How the states are linked:
rese + pesu
rese § mabo
rese % zuno
rese @ zupi
rese ^ fisu
lori + diga
lori § deda
lori % buze
lori @ suta
lori ^ vemu
leno + puno
leno § kera
leno % bobi
leno @ pato
leno ^ deda
vitu + suta
vitu § batu
vitu % vemu
vitu @ pesu
vitu ^ zuno
dena + bomu
dena § runa
dena % fono
dena @ rake
dena ^ meto
vefu + gudi
vefu § dite
vefu % mabo
vefu @ zena
vefu ^ zoli
vimu + peza
vimu § logo
vimu % furu
vimu @ puno
vimu ^ bobi
gudi + zoli
gudi § vefu
gudi % rese
gudi @ gigo
gudi ^ mobu
puno + deda
puno § leno
puno % toka
puno @ batu
puno ^ lori
pesu + fisu
pesu § rese
pesu % bude
pesu @ tovu
pesu ^ rovu
zugi + muru
zugi § pipe
zugi % teke
zugi @ tipa
zugi ^ turi
rosi + banu
rosi § dobo
rosi % bebe
rosi @ buze
rosi ^ pilu
kine + pevu
kine § fono
kine % nine
kine @ fore
kine ^ zive
nope + fore
nope § meto
nope % zive
nope @ luri
nope ^ fefe
luri + zipe
luri § tono
luri % tika
luri @ buti
luri ^ nube
rovo + reda
rovo § nunu
rovo % buti
rovo @ dobo
rovo ^ nuba
meso + tipa
meso § bome
meso % turi
meso @ dotu
meso ^ nunu
kisa + zumu
kisa § vemu
kisa % leno
kisa @ taki
kisa ^ sopa
sopa + pato
sopa § zumu
sopa % deda
sopa @ zoro
sopa ^ batu
fono + kine
fono § zeri
fono % vupa
fono @ nope
fono ^ pevu
bazu + zeri
bazu § gigo
bazu % tovu
bazu @ bomu
bazu ^ fono
bomu + meto
bomu § dena
bomu % kine
bomu @ teke
bomu ^ nope
zupi + tovu
zupi § mobu
zupi % rovu
zupi @ fono
zupi ^ kara
pipe + zugi
pipe § nube
pipe % rake
pipe @ meso
pipe ^ muru
meto + nope
meto § bomu
meto % pevu
meto @ tono
meto ^ fore
gizu + zoro
gizu § taki
gizu % batu
gizu @ gudi
gizu ^ mabo
furu + dobo
furu § bibe
furu % nuba
furu @ toka
furu ^ rosi
buze + rozu
buze § busa
buze % logo
buze @ kisa
buze ^ kera
peza + bobi
peza § vimu
peza % dobo
peza @ deda
peza ^ toka
busa + buze
busa § toka
busa % pilu
busa @ vemu
busa ^ rozu
logo + vimu
logo § pilu
logo % bibe
logo @ leno
logo ^ peza
fefe + tika
fefe § fore
fefe % runa
fefe @ nube
fefe ^ bato
zena + gigo
zena § nine
zena % mobu
zena @ runa
zena ^ bazu
rovu + dite
rovu § fisu
rovu % gizu
rovu @ vupa
rovu ^ vefu
zeri + fono
zeri § bazu
zeri % kara
zeri @ meto
zeri ^ kine
bobi + toka
bobi § peza
bobi % rosi
bobi @ lori
bobi ^ busa
nine + zena
nine § vupa
nine % zoli
nine @ radi
nine ^ gigo
muru + turi
muru § zugi
muru % tono
muru @ nunu
muru ^ sura
sura + pila
sura § turi
sura % zipe
sura @ reda
sura ^ buti
rozu + kera
rozu § buze
rozu % vimu
rozu @ zumu
rozu ^ leno
bibe + furu
bibe § dotu
bibe % reda
bibe @ bobi
bibe ^ dobo
tovu + kara
tovu § zupi
tovu % dite
tovu @ kine
tovu ^ vupa
pila + buti
pila § sura
pila % nube
pila @ nuba
pila ^ fana
tipa + nunu
tipa § meso
tipa % sura
tipa @ bibe
tipa ^ rovo
teke + tono
teke § rake
teke % fore
teke @ sura
teke ^ luri
tika + bato
tika § fefe
tika % dena
tika @ pipe
tika ^ rele
zuno + bude
zuno § suta
zuno % zumu
zuno @ rovu
zuno ^ taki
nuba + fuda
nuba § reda
nuba % bome
nuba @ banu
nuba ^ bebe
pevu + zive
pevu § kine
pevu % zena
pevu @ fefe
pevu ^ radi
fuda + bebe
fuda § nuba
fuda % meso
fuda @ pilu
fuda ^ zolo
zumu + sopa
zumu § kisa
zumu % puno
zumu @ gizu
zumu ^ pato
zoli + mobu
zoli § gudi
zoli % pesu
zoli @ bazu
zoli ^ zupi
fore + fefe
fore § nope
fore % radi
fore @ zipe
fore ^ tika
zive + radi
zive § pevu
zive % gigo
zive @ tika
zive ^ runa
nunu + rovo
nunu § tipa
nunu % pila
nunu @ furu
nunu ^ reda
vupa + nine
vupa § kara
vupa % gudi
vupa @ zive
vupa ^ zena
bebe + zolo
bebe § fuda
bebe % tipa
bebe @ logo
bebe ^ dotu
kera + leno
kera § rozu
kera % peza
kera @ sopa
kera ^ puno
runa + dena
runa § radi
runa % zeri
runa @ rele
runa ^ bomu
gigo + bazu
gigo § zena
gigo % zupi
gigo @ dena
gigo ^ zeri
vemu + kisa
vemu § diga
vemu % kera
vemu @ bude
vemu ^ zumu
bato + rele
bato § tika
bato % bomu
bato @ zugi
bato ^ rake
bude + taki
bude § zuno
bude % sopa
bude @ dite
bude ^ gizu
reda + nuba
reda § rovo
reda % fana
reda @ rosi
reda ^ fuda
fisu + rovu
fisu § pesu
fisu % taki
fisu @ kara
fisu ^ dite
kara + vupa
kara § tovu
kara % vefu
kara @ pevu
kara ^ nine
radi + runa
radi § zive
radi % bazu
radi @ bato
radi ^ dena
toka + busa
toka § bobi
toka % banu
toka @ diga
toka ^ buze
pilu + logo
pilu § banu
pilu % dotu
pilu @ kera
pilu ^ vimu
tono + luri
tono § teke
tono % fefe
tono @ pila
tono ^ zipe
fana + bome
fana § buti
fana % zugi
fana @ bebe
fana ^ meso
dotu + bibe
dotu § zolo
dotu % rovo
dotu @ peza
dotu ^ furu
batu + vitu
batu § pato
batu % diga
batu @ rese
batu ^ suta
banu + pilu
banu § rosi
banu % zolo
banu @ rozu
banu ^ logo
mabo + rese
mabo § zoro
mabo % suta
mabo @ mobu
mabo ^ pesu
suta + zuno
suta § vitu
suta % kisa
suta @ fisu
suta ^ bude
pato + batu
pato § sopa
pato % lori
pato @ mabo
pato ^ vitu
diga + vemu
diga § lori
diga % rozu
diga @ zuno
diga ^ kisa
taki + gizu
taki § bude
taki % pato
taki @ vefu
taki ^ zoro
bome + meso
bome § fana
bome % muru
bome @ zolo
bome ^ tipa
mobu + zupi
mobu § zoli
mobu % fisu
mobu @ zeri
mobu ^ tovu
dobo + rosi
dobo § furu
dobo % fuda
dobo @ busa
dobo ^ banu
zipe + nube
zipe § luri
zipe % bato
zipe @ fana
zipe ^ pipe
zoro + mabo
zoro § gizu
zoro % vitu
zoro @ zoli
zoro ^ rese
rele + rake
rele § bato
rele % meto
rele @ muru
rele ^ teke
buti + fana
buti § pila
buti % pipe
buti @ fuda
buti ^ bome
deda + lori
deda § puno
deda % busa
deda @ vitu
deda ^ diga
dite + vefu
dite § rovu
dite % zoro
dite @ nine
dite ^ gudi
turi + sura
turi § muru
turi % luri
turi @ rovo
turi ^ pila
rake + teke
rake § rele
rake % nope
rake @ turi
rake ^ tono
zolo + dotu
zolo § bebe
zolo % nunu
zolo @ vimu
zolo ^ bibe
nube + pipe
nube § zipe
nube % rele
nube @ bome
nube ^ zugi

The rows follow the links: the fewer symbols apart two states are, the more alike their rows tend to be.

Here are some states, each with a row of numbers. One shown again gets a slightly different row.
rese	-32,32,-12,-13,-20,-96,62,34,65,48,40,-11,-33,-36,-5,-10,80,29,-32,-19,56,45,-1,20,48,-40,31,45,-22,0,-9,-58,-61,-44,3,19,50,-35,25,78,-65,10,44,-35,85,-19,-9,-127,-82,30,72
tovu	25,79,26,-26,32,-37,29,-16,-2,25,-49,-13,-83,-73,-80,-19,36,-11,35,-70,1,12,-21,20,24,-39,16,19,-20,-11,-73,-69,32,-2,-38,-13,50,-23,50,-21,-117,18,34,-87,45,19,-31,-116,-80,23,-30
banu	49,-11,27,-40,-41,-4,-60,32,-25,8,60,-15,-5,76,29,31,6,-10,53,29,-89,-36,-12,-33,41,-35,-49,-51,-62,42,10,-50,25,-50,78,7,2,66,-34,-34,39,-83,26,90,-65,-23,4,137,37,-16,-5
kisa	-18,-40,27,21,-87,-56,11,110,73,16,55,12,28,96,78,21,28,2,-81,11,24,30,45,67,6,21,32,-1,-41,-7,47,24,-70,-81,12,31,38,-35,-31,17,43,9,31,49,13,-34,-48,-44,10,-5,111
zugi	-66,-51,-72,47,68,53,-6,-93,-24,-38,-24,36,57,-70,22,-5,-35,35,-17,40,56,5,-16,-77,-43,38,-10,14,88,-1,44,61,-5,97,-12,-16,-73,31,-1,41,52,36,-62,-6,-16,19,69,56,30,2,-63
zupi	21,87,29,-22,33,-41,19,-16,9,26,-44,-4,-84,-78,-71,-15,51,-8,25,-71,-3,37,-13,24,24,-45,16,25,-15,-11,-72,-69,13,-1,-35,-15,50,-20,49,-18,-117,16,29,-86,44,19,-29,-120,-87,23,-28
meso	-22,-1,-74,-2,33,8,-24,-82,-26,-7,41,-2,32,-51,2,18,17,33,46,76,-18,12,-26,-101,12,-51,-53,27,51,31,26,-20,-22,59,57,-24,-60,65,-10,79,58,-45,-50,34,-29,-19,92,127,27,-10,-38
zeri	75,71,17,-51,16,38,48,-21,-45,8,-53,-76,-67,-17,-124,-48,-40,-52,60,-45,-25,-67,-9,61,-15,-10,8,25,-11,-46,-82,-2,65,-3,-46,-13,4,-77,26,-21,-67,3,7,-83,41,6,-16,-67,-19,-14,-7
kine	75,70,22,-36,12,60,34,-22,-45,-15,-76,-61,-55,-14,-125,-39,-56,-63,48,-38,-33,-56,5,67,-35,3,13,26,6,-59,-75,31,60,12,-60,-24,-2,-81,21,-36,-48,17,-13,-84,25,11,-19,-59,5,-29,-20
pesu	-19,45,-9,-17,-19,-91,59,27,61,50,33,-19,-42,-43,-14,-11,83,20,-20,-11,40,52,5,21,44,-53,24,54,-15,-8,-17,-61,-58,-37,-1,10,46,-36,30,72,-70,8,36,-45,79,-22,-7,-128,-78,25,70
fore	1,-41,-25,6,51,99,48,-44,-60,-21,-67,-39,26,-1,-49,-61,-109,-27,2,-27,47,-100,-7,34,-57,83,30,-11,45,-40,-11,81,71,49,-59,10,-53,-59,12,-24,2,59,-30,-41,21,35,12,-16,38,-13,-33
meto	14,-20,-2,3,53,100,33,-41,-62,-31,-90,-24,8,-10,-58,-52,-105,-35,1,-42,32,-81,-7,39,-58,76,27,-16,35,-41,-26,76,78,47,-67,-4,-34,-61,19,-53,-17,64,-19,-53,13,40,0,-28,29,-12,-52
sura	-69,-56,-80,26,67,38,1,-93,-25,-13,7,13,56,-68,28,-8,-20,49,6,47,51,-16,-36,-98,-10,8,-27,8,71,26,42,13,1,83,23,-3,-77,55,1,66,43,17,-50,17,-3,10,89,85,27,10,-55
pevu	69,67,21,-29,19,68,25,-23,-52,-20,-78,-53,-49,-16,-118,-36,-61,-61,39,-39,-30,-48,5,66,-48,14,12,20,15,-60,-72,43,59,17,-68,-26,-5,-77,18,-41,-39,19,-14,-81,16,18,-26,-57,12,-30,-27
dite	6,90,3,-16,-12,-83,40,8,49,35,7,-11,-65,-62,-52,-2,85,6,-4,-26,5,75,10,26,26,-68,14,67,-9,-24,-42,-58,-55,-21,-16,-13,51,-36,33,54,-75,1,23,-72,63,-17,-20,-129,-80,14,43
diga	-14,-55,31,15,-90,-45,9,112,59,18,56,0,35,111,87,11,8,2,-67,8,20,-2,34,63,18,34,31,-25,-60,9,49,18,-40,-87,21,40,37,-26,-32,0,40,-4,39,67,12,-31,-55,-20,10,0,105
fono	78,74,19,-45,16,47,41,-26,-45,-2,-64,-71,-59,-19,-124,-45,-51,-57,59,-40,-34,-63,-6,70,-23,-5,14,27,1,-55,-75,9,61,1,-53,-20,3,-79,25,-27,-55,6,-7,-83,30,8,-13,-58,-7,-23,-13
bomu	18,-4,9,1,49,96,22,-38,-52,-36,-95,-20,0,-10,-65,-50,-95,-43,8,-52,18,-77,-4,43,-59,71,26,-12,34,-44,-32,71,80,41,-74,-8,-29,-60,17,-64,-26,60,-23,-58,7,45,-10,-36,29,-15,-53
bome	-30,-18,-80,3,42,13,-14,-83,-27,-7,42,-7,41,-58,4,10,8,39,35,75,3,0,-28,-106,10,-40,-51,21,55,26,33,-13,-15,65,56,-15,-70,64,-11,85,56,-35,-44,32,-22,-17,94,119,25,-4,-38
toka	39,-18,76,2,-66,-8,-81,82,15,-15,27,32,7,112,61,56,2,-25,-6,3,-83,19,32,25,4,10,-17,-59,-65,24,17,-1,3,-62,35,7,39,41,-45,-89,45,-43,21,83,-76,-10,-61,76,48,-15,14
bibe	12,-12,13,-26,8,-7,-71,-11,-36,6,38,15,-2,15,32,33,21,15,60,15,-63,-19,-34,-85,52,-44,-57,-62,-43,66,8,-67,35,-6,76,4,-1,108,-12,-39,15,-73,12,75,-65,-5,20,142,13,6,-59
rovo	1,17,-38,2,26,3,-63,-72,-24,-16,38,24,15,-49,6,43,37,28,52,69,-58,41,-16,-100,11,-60,-65,15,35,36,14,-29,-18,53,56,-33,-41,88,-17,34,52,-59,-36,36,-53,-13,62,132,26,-8,-57
fana	-43,-29,-89,3,52,18,-6,-83,-29,-5,38,-5,46,-63,13,0,3,45,34,67,14,-12,-29,-108,8,-31,-45,15,60,26,37,-9,-6,71,51,-9,-71,58,-4,89,51,-25,-45,29,-10,-10,96,112,21,-1,-40
dena	33,13,20,2,42,91,17,-36,-53,-34,-100,-22,-12,-11,-73,-39,-94,-51,12,-45,6,-57,1,51,-61,61,28,-8,32,-47,-41,68,76,41,-78,-12,-23,-60,16,-66,-29,51,-27,-68,2,42,-14,-38,25,-15,-56
buze	21,-42,73,12,-65,-14,-67,93,20,-8,18,45,15,115,89,41,1,-14,-31,-14,-51,12,27,31,8,29,4,-72,-69,31,30,3,-2,-69,23,18,44,38,-39,-93,38,-27,31,87,-65,0,-68,50,33,-5,19

Each walk starts at a row. The symbols on each line, taken left to right, move it on to the next state.
Each answer is a row, close to the row of the state it stands for.
1,13,-15,6,24,-1,-82,-59,-20,-20,30,41,4,-38,19,52,35,22,54,47,-67,41,-17,-105,20,-61,-63,-9,18,47,11,-42,-7,43,58,-29,-25,101,-11,1,37,-65,-30,44,-72,-6,46,136,18,-7,-72
§ ^ @ ^ 60,-3,51,-20,-67,-4,-72,66,-5,-7,40,6,-3,105,33,47,5,-26,28,25,-102,-2,21,4,20,-22,-41,-44,-63,24,9,-16,4,-58,56,3,18,42,-44,-59,54,-78,15,86,-77,-23,-32,110,47,-27,16
^ % § § 25,-15,17,-35,-3,-1,-62,-2,-34,5,46,5,-4,30,32,30,16,10,60,19,-71,-32,-32,-74,49,-45,-56,-62,-53,65,7,-68,38,-19,81,7,1,95,-14,-37,18,-79,16,79,-65,-12,17,144,18,2,-41
-59,-45,-64,50,62,59,-4,-88,-22,-41,-29,33,65,-60,16,-6,-36,27,-22,38,53,9,-2,-66,-54,43,-3,18,93,-9,40,73,-5,100,-20,-17,-74,21,-4,36,55,43,-65,-11,-15,20,65,47,40,-5,-58
+ @ § + -10,4,-60,0,32,6,-37,-82,-22,-13,46,7,25,-50,5,29,29,36,44,81,-34,24,-21,-104,8,-54,-63,26,43,25,22,-19,-19,61,58,-27,-54,70,-18,71,57,-55,-46,37,-36,-20,80,129,26,-11,-41
% + § § -67,-58,-79,33,69,42,-1,-94,-28,-19,-4,22,62,-69,27,-9,-24,46,-5,43,57,-6,-26,-93,-18,16,-16,6,76,20,45,32,3,89,14,-4,-74,50,-1,53,41,24,-49,12,-10,18,86,77,27,8,-59
-54,-43,-65,55,55,66,-5,-85,-26,-46,-37,28,61,-57,9,-7,-50,16,-23,44,47,15,3,-53,-67,46,-4,25,100,-18,37,85,-9,98,-23,-22,-75,2,-6,35,62,44,-68,-17,-14,16,56,39,47,-10,-49
@ @ + ^ ^ % 3,2,-2,-5,24,-1,-87,-41,-28,-19,25,41,-3,-21,32,50,33,24,59,31,-68,25,-26,-99,30,-50,-60,-36,-5,62,7,-55,17,30,66,-17,-11,112,-10,-24,22,-63,-10,59,-74,4,31,135,12,2,-78
@ @ + -7,-69,53,9,-64,-29,-18,113,42,18,40,16,34,120,100,18,-6,2,-55,-20,9,-17,18,44,22,44,29,-63,-75,25,47,6,-13,-86,29,42,39,5,-33,-49,29,-2,45,83,-19,-10,-60,13,20,5,68
54,2,46,-34,-59,0,-69,53,-12,-7,50,1,-4,91,28,39,4,-20,43,28,-102,-18,10,-9,30,-27,-43,-48,-65,29,10,-31,13,-57,64,2,13,44,-38,-49,55,-84,13,87,-74,-30,-19,119,45,-24,16
+ @ @ @ § -39,17,-12,-2,-16,-101,64,41,69,48,39,-6,-24,-30,16,-16,79,33,-41,-23,65,45,0,20,48,-34,33,36,-21,6,1,-53,-59,-42,3,19,53,-25,27,69,-60,19,46,-27,81,-18,-13,-127,-79,39,71
^ % + § @ @ 45,67,21,-51,36,1,47,-18,-28,25,-49,-45,-76,-50,-95,-44,-1,-25,51,-73,-2,-44,-28,32,23,-26,12,7,-30,-17,-74,-56,57,-9,-35,0,28,-47,48,-26,-114,11,31,-77,52,22,-16,-91,-64,14,-26
-23,-31,30,26,-85,-57,9,106,82,15,52,17,25,84,79,22,30,6,-82,11,25,53,45,66,4,21,35,8,-33,-11,40,26,-81,-72,3,24,45,-34,-31,22,39,8,30,39,17,-26,-49,-57,-3,-3,108
% % % § 43,-9,25,-43,-25,0,-54,21,-33,5,55,-15,-1,68,31,29,5,0,61,25,-87,-40,-19,-42,47,-41,-55,-58,-62,51,6,-59,30,-42,78,8,0,74,-19,-36,31,-85,19,87,-57,-19,11,147,26,-10,-15
@ @ % ^ % 29,-27,78,9,-67,-12,-76,86,16,-11,26,41,13,116,77,52,-1,-21,-15,-4,-68,16,29,26,8,19,-9,-70,-70,31,25,1,-3,-64,30,12,38,36,-41,-92,41,-32,31,83,-77,-7,-64,64,36,-10,16
7,-54,72,12,-62,-14,-59,101,29,-5,29,44,17,118,97,34,-4,-12,-38,-16,-34,-1,23,36,11,41,6,-74,-73,30,31,4,-4,-71,21,28,49,30,-36,-90,33,-15,38,83,-53,-1,-70,39,29,3,28
+ § ^ -6,-70,62,10,-67,-22,-27,107,38,13,36,31,28,121,99,29,-5,-2,-47,-19,-2,-11,22,43,18,47,20,-73,-73,32,42,6,-2,-77,26,41,46,19,-33,-65,31,-7,48,84,-33,-2,-62,21,19,3,49
§ % @ ^ § -11,-68,37,12,-83,-38,6,116,49,20,55,3,36,118,93,13,0,3,-60,-1,19,-11,24,60,21,39,30,-41,-65,17,45,13,-31,-89,30,42,38,-18,-32,-16,35,0,42,75,1,-21,-53,-11,13,1,95
-49,-15,27,48,-55,-79,8,82,92,14,28,59,15,25,80,29,61,21,-95,-17,48,95,41,46,3,22,45,17,-16,-4,34,6,-90,-48,-17,18,54,-16,-7,19,3,34,30,10,29,-9,-53,-101,-32,23,81
% % + @ % ^ -13,-50,31,15,-83,-52,11,111,67,21,56,4,31,104,82,18,16,-3,-68,11,22,14,42,67,12,32,31,-12,-50,-1,49,18,-58,-86,17,39,40,-33,-31,15,44,2,35,62,10,-28,-45,-29,13,-3,108
^ + ^ ^ -60,-18,23,46,-44,-81,13,70,88,20,24,54,8,18,75,26,66,31,-93,-18,60,92,34,38,13,12,48,13,-14,-3,32,-5,-83,-43,-16,17,56,-13,-3,15,-19,37,31,2,35,-5,-47,-110,-43,25,68
20,91,30,-19,21,-54,20,-13,21,23,-42,7,-82,-79,-72,-8,59,-7,18,-59,-5,51,-9,19,20,-53,18,35,-13,-19,-68,-62,-8,-3,-34,-19,53,-19,48,-5,-110,12,32,-90,44,18,-31,-128,-79,25,-20
% ^ § @ 38,71,24,-46,39,-12,41,-19,-19,28,-46,-38,-82,-54,-90,-38,5,-24,48,-74,0,-32,-29,25,26,-31,16,10,-26,-13,-74,-64,53,-10,-33,-3,38,-33,51,-29,-116,13,31,-80,51,18,-22,-99,-71,21,-33
^ § + + 61,66,15,-58,26,22,53,-19,-40,20,-46,-74,-71,-30,-114,-48,-22,-39,61,-57,-10,-68,-22,48,10,-23,13,13,-24,-37,-80,-37,67,-8,-34,-4,19,-65,43,-18,-92,6,17,-77,49,11,-16,-79,-40,-3,-15
